Here is a tiny trained network, its code and every weight. The questions are about switching its units off for an input and a target symbol, where a switched-off unit gives its printed mean instead of its output.

import numpy as np


def w(rows, s, z=0):
    codes = np.array(rows[::2]) - 128.0
    scale = np.full(codes.shape[1], s)
    scale[-1] = z or s
    return codes * scale


def norm(h):
    return h / np.sqrt((h * h).mean(-1, keepdims=True) + 1e-5)


def f(y):
    return np.maximum(y, 0)


def softmax(a):
    e = np.exp(a - a.max(-1, keepdims=True))
    return e / e.sum(-1, keepdims=True)


def log_softmax(a):
    a = a - a.max(-1, keepdims=True)
    return a - np.log(np.exp(a).sum(-1, keepdims=True))


def net(x, mask):
    ids = ['Δαζλφψ'.index(c) for c in x.split()]
    T = len(ids)
    res = E[ids] + P[:T]
    u = 0
    for l in range(3):
        q, k, v = (norm(res) @ M[l].T for M in (Q, K, V))
        z = softmax(np.where(np.tri(T) > 0, q @ k.T / 3**0.5, -1e9)) @ v
        res = res + np.where(mask[u], z, O[l][:, -1]) @ O[l][:, :-1]
        u += 1
        y = f(norm(res) @ A[l][:, :-1].T + A[l][:, -1])
        res = res + np.where(mask[u : u + 8], y, B[l][:, -1]) @ B[l][:, :-1]
        u += 8
    return log_softmax(norm(res)[-1] @ U[:, :-1].T + U[:, -1])


Q, K, V, O, A, B = {}, {}, {}, {}, {}, {}
E = w([
[191,38,100,139,128,169,205],'Δ',
[146,102,123,88,78,182,193],'α',
[95,149,134,56,105,176,59],'ζ',
[59,129,203,141,130,191,116],'λ',
[104,5,80,65,186,146,93],'φ',
[167,112,105,193,52,63,62],'ψ',
],0.013)
P = w([
[154,108,194,131,109,187,106],'0',
[118,99,147,120,104,136,139],'1',
[91,112,124,110,102,84,163],'2',
[78,127,127,92,124,125,128],'3',
[162,174,72,76,112,166,118],'4',
[141,205,3,74,112,188,172],'5',
],0.018)
Q[0] = w([
[85,124,194,127,202,135,65],'0.h1',
[146,178,176,188,211,139,156],'0.h1',
[180,111,206,134,95,2,125],'0.h1',
],0.0088)
K[0] = w([
[126,68,169,138,95,184,171],'0.h1',
[77,142,181,92,158,235,152],'0.h1',
[158,120,255,156,161,164,125],'0.h1',
],0.0075)
V[0] = w([
[164,92,128,179,73,109,243],'0.h1',
[208,254,148,222,11,85,101],'0.h1',
[107,56,124,204,150,51,114],'0.h1',
],0.008)
O[0] = w([
[221,194,135,184,230,106,119,144],'0.h1',
[106,72,81,250,52,69,142,4],'0.h1',
[71,85,134,201,187,103,69,161],'0.h1',
],0.011,0.0037)
A[0] = w([
[155,148,147,114,109,49,55,34],'0.n1',
[114,124,4,132,99,132,131,56],'0.n2',
[172,109,146,168,236,171,44,103],'0.n3',
[28,63,209,137,159,141,124,109],'0.n4',
[153,245,180,126,146,145,85,69],'0.n5',
[37,141,236,130,93,99,169,95],'0.n6',
[46,49,62,123,45,167,146,180],'0.n7',
[101,160,2,170,138,155,141,1],'0.n8',
],0.009,0.0076)
B[0] = w([
[149,69,225,112,148,75,105,130],'0.n1',
[128,140,69,181,133,74,74,175],'0.n2',
[236,172,120,148,181,103,107,180],'0.n3',
[129,125,210,146,107,68,124,177],'0.n4',
[224,153,90,128,64,48,113,152],'0.n5',
[98,215,154,115,129,100,146,140],'0.n6',
[191,161,122,146,134,83,111,255],'0.n7',
[114,148,5,158,118,123,65,152],'0.n8',
],0.011,0.0081)
Q[1] = w([
[101,189,156,128,172,130,111],'1.h1',
[60,10,178,134,131,93,82],'1.h1',
[77,86,78,114,133,110,77],'1.h1',
],0.012)
K[1] = w([
[132,63,80,166,140,100,127],'1.h1',
[205,70,183,140,63,195,162],'1.h1',
[176,148,173,155,166,145,254],'1.h1',
],0.0095)
V[1] = w([
[132,65,69,115,98,111,5],'1.h1',
[143,61,221,140,123,98,114],'1.h1',
[137,79,105,105,224,154,131],'1.h1',
],0.014)
O[1] = w([
[104,12,2,45,123,102,50,191],'1.h1',
[136,100,195,143,152,82,44,254],'1.h1',
[62,92,127,162,204,164,183,196],'1.h1',
],0.0099,0.0049)
A[1] = w([
[150,47,115,154,177,33,75,134],'1.n1',
[85,59,84,222,96,89,163,16],'1.n2',
[190,95,121,115,146,41,61,140],'1.n3',
[149,231,75,115,116,208,124,75],'1.n4',
[113,36,112,102,67,170,160,6],'1.n5',
[254,191,57,148,190,156,164,137],'1.n6',
[135,96,196,31,165,174,80,124],'1.n7',
[126,157,109,118,160,79,50,96],'1.n8',
],0.0087,0.017)
B[1] = w([
[132,139,141,168,117,96,127,249],'1.n1',
[118,244,70,63,91,185,142,131],'1.n2',
[89,142,102,119,135,99,143,254],'1.n3',
[193,159,83,122,100,109,150,143],'1.n4',
[164,115,1,109,126,141,64,128],'1.n5',
[148,131,69,138,118,93,122,216],'1.n6',
[101,128,102,143,148,106,164,241],'1.n7',
[129,123,113,152,109,147,140,162],'1.n8',
],0.019,0.0088)
Q[2] = w([
[87,173,154,64,137,93,187],'2.h1',
[87,117,104,121,145,182,66],'2.h1',
[83,120,247,151,218,49,130],'2.h1',
],0.012)
K[2] = w([
[132,101,181,185,116,142,96],'2.h1',
[156,105,81,146,141,58,144],'2.h1',
[196,54,151,151,93,249,94],'2.h1',
],0.013)
V[2] = w([
[22,154,80,17,11,189,167],'2.h1',
[201,98,26,73,199,138,76],'2.h1',
[195,129,37,183,51,181,201],'2.h1',
],0.012)
O[2] = w([
[200,47,77,74,233,65,130,29],'2.h1',
[95,34,79,155,82,249,118,207],'2.h1',
[183,47,210,165,64,104,185,2],'2.h1',
],0.015,0.0078)
A[2] = w([
[200,126,254,125,111,82,194,7],'2.n1',
[142,85,155,60,137,197,147,194],'2.n2',
[108,153,191,64,195,245,236,211],'2.n3',
[30,128,99,145,166,195,65,103],'2.n4',
[48,80,150,166,115,78,159,219],'2.n5',
[161,110,141,60,204,188,172,190],'2.n6',
[200,5,81,42,168,68,78,133],'2.n7',
[59,86,122,184,196,70,2,254],'2.n8',
],0.012,0.0062)
B[2] = w([
[97,108,6,72,131,113,221,138],'2.n1',
[135,144,81,113,109,150,161,159],'2.n2',
[120,163,82,83,131,184,159,195],'2.n3',
[66,162,79,86,101,164,137,202],'2.n4',
[131,140,98,133,73,149,102,178],'2.n5',
[107,157,81,105,128,141,167,180],'2.n6',
[180,142,137,111,71,193,62,165],'2.n7',
[107,134,30,113,75,133,142,253],'2.n8',
],0.019,0.016)
U = w([
[149,134,181,207,118,225,110,113],'Δ',
[148,91,104,136,103,83,255,3],'α',
[215,89,137,80,118,150,59,90],'ζ',
[143,225,170,127,152,75,108,62],'λ',
[36,105,91,115,214,175,126,172],'φ',
[65,68,104,188,97,43,66,171],'ψ',
],0.0066,0.0045)

Each question gives the input, a string of symbols that net reads in full, and the target symbol t.
The units are the heads (3 rows each of Q, K, V and O) and the neurons (one row each of A and B). Each row of codes is followed by its name. A weight is (code - 128) times the scale printed after its matrix; where a second scale follows, it is the last column's (O, A, B and U).
mask holds one flag per unit, layer by layer, with each layer's heads first. A switched-off unit (its flag False) gives its mean, the last column of its rows in O or B, instead of its output. The means were averaged over made-up inputs and are rounded, as every weight is.
A unit's drop is (log p(t) with every unit on - log p(t) with that unit switched off) / (log p(t) with every unit on - log p(t) with every unit switched off).
The circuit of an input: a set's keep is (log p(t) with only the set's units on - log p(t) with every unit switched off) / (log p(t) with every unit on - log p(t) with every unit switched off). Starting from the 12 units with the biggest drops (on a tie, the unit counted first), units are removed one at a time, each time the one whose removal leaves the highest keep (on an exact tie, the one counted first), for as long as the keep stays at least 0.8.
units of the circuit, in order: the units of the circuit, biggest drop first
k most important neurons: the k neurons with the biggest drops, biggest first
top k neurons in layer l: the k neurons of layer l with the biggest drops, biggest first
drop when u is switched off: that unit's drop, to one decimal
input ζ φ ζ, target ζ: top 2 neurons in layer 1	(1.n7; 1.n3)
input α φ ψ α, target α: 3 most important neurons	(1.n7; 2.n1; 0.n3)
input ζ ψ φ, target ζ: units of the circuit, in order	(2.h1; 0.h1; 2.n7)
input ζ λ ψ, target ζ: units of the circuit, in order	(0.h1; 2.h1; 2.n7)
input Δ φ λ, target Δ: units of the circuit, in order	(2.h1; 2.n8)
input λ ψ φ, target λ: units of the circuit, in order	(2.h1; 1.h1; 0.n6)
input α φ φ, target α: units of the circuit, in order	(0.h1; 2.h1; 1.h1; 0.n4)
input λ φ φ ψ, target λ: 2 most important neurons	(1.n7; 0.n6)
input ζ ζ ψ ζ ψ λ, target ψ: 2 most important neurons	(1.n3; 2.n3)
input Δ ζ φ, target Δ: units of the circuit, in order	(2.h1; 0.h1)
input α φ Δ, target α: 2 most important neurons	(1.n7; 0.n8)
input ζ φ ζ λ, target ζ: top 2 neurons in layer 2	(2.n7; 2.n4)
input Δ ζ α, target ζ: 2 most important neurons	(2.n7; 1.n6)
input φ φ ψ ψ ψ ζ, target ψ: top 2 neurons in layer 0	(0.n7; 0.n2)
input λ Δ φ Δ, target λ: most important neuron	(1.n6)
input φ Δ ζ ζ ζ α, target ζ: top 2 neurons in layer 0	(0.n5; 0.n7)
input α ζ φ α, target α: most important neuron	(2.n1)
input λ φ λ Δ ζ, target λ: top 2 neurons in layer 2	(2.n8; 2.n4)
input ψ φ Δ, target ψ: drop when 1.n1 is switched off	0.2
input ψ ψ Δ α, target ψ: drop when 1.h1 is switched off	0.2
input ζ ζ Δ, target ζ: drop when 2.h1 is switched off	0.7
input ζ Δ ζ Δ, target ζ: drop when 2.h1 is switched off	1.0
input Δ ψ Δ ψ, target Δ: top neuron in layer 1	(1.n6)
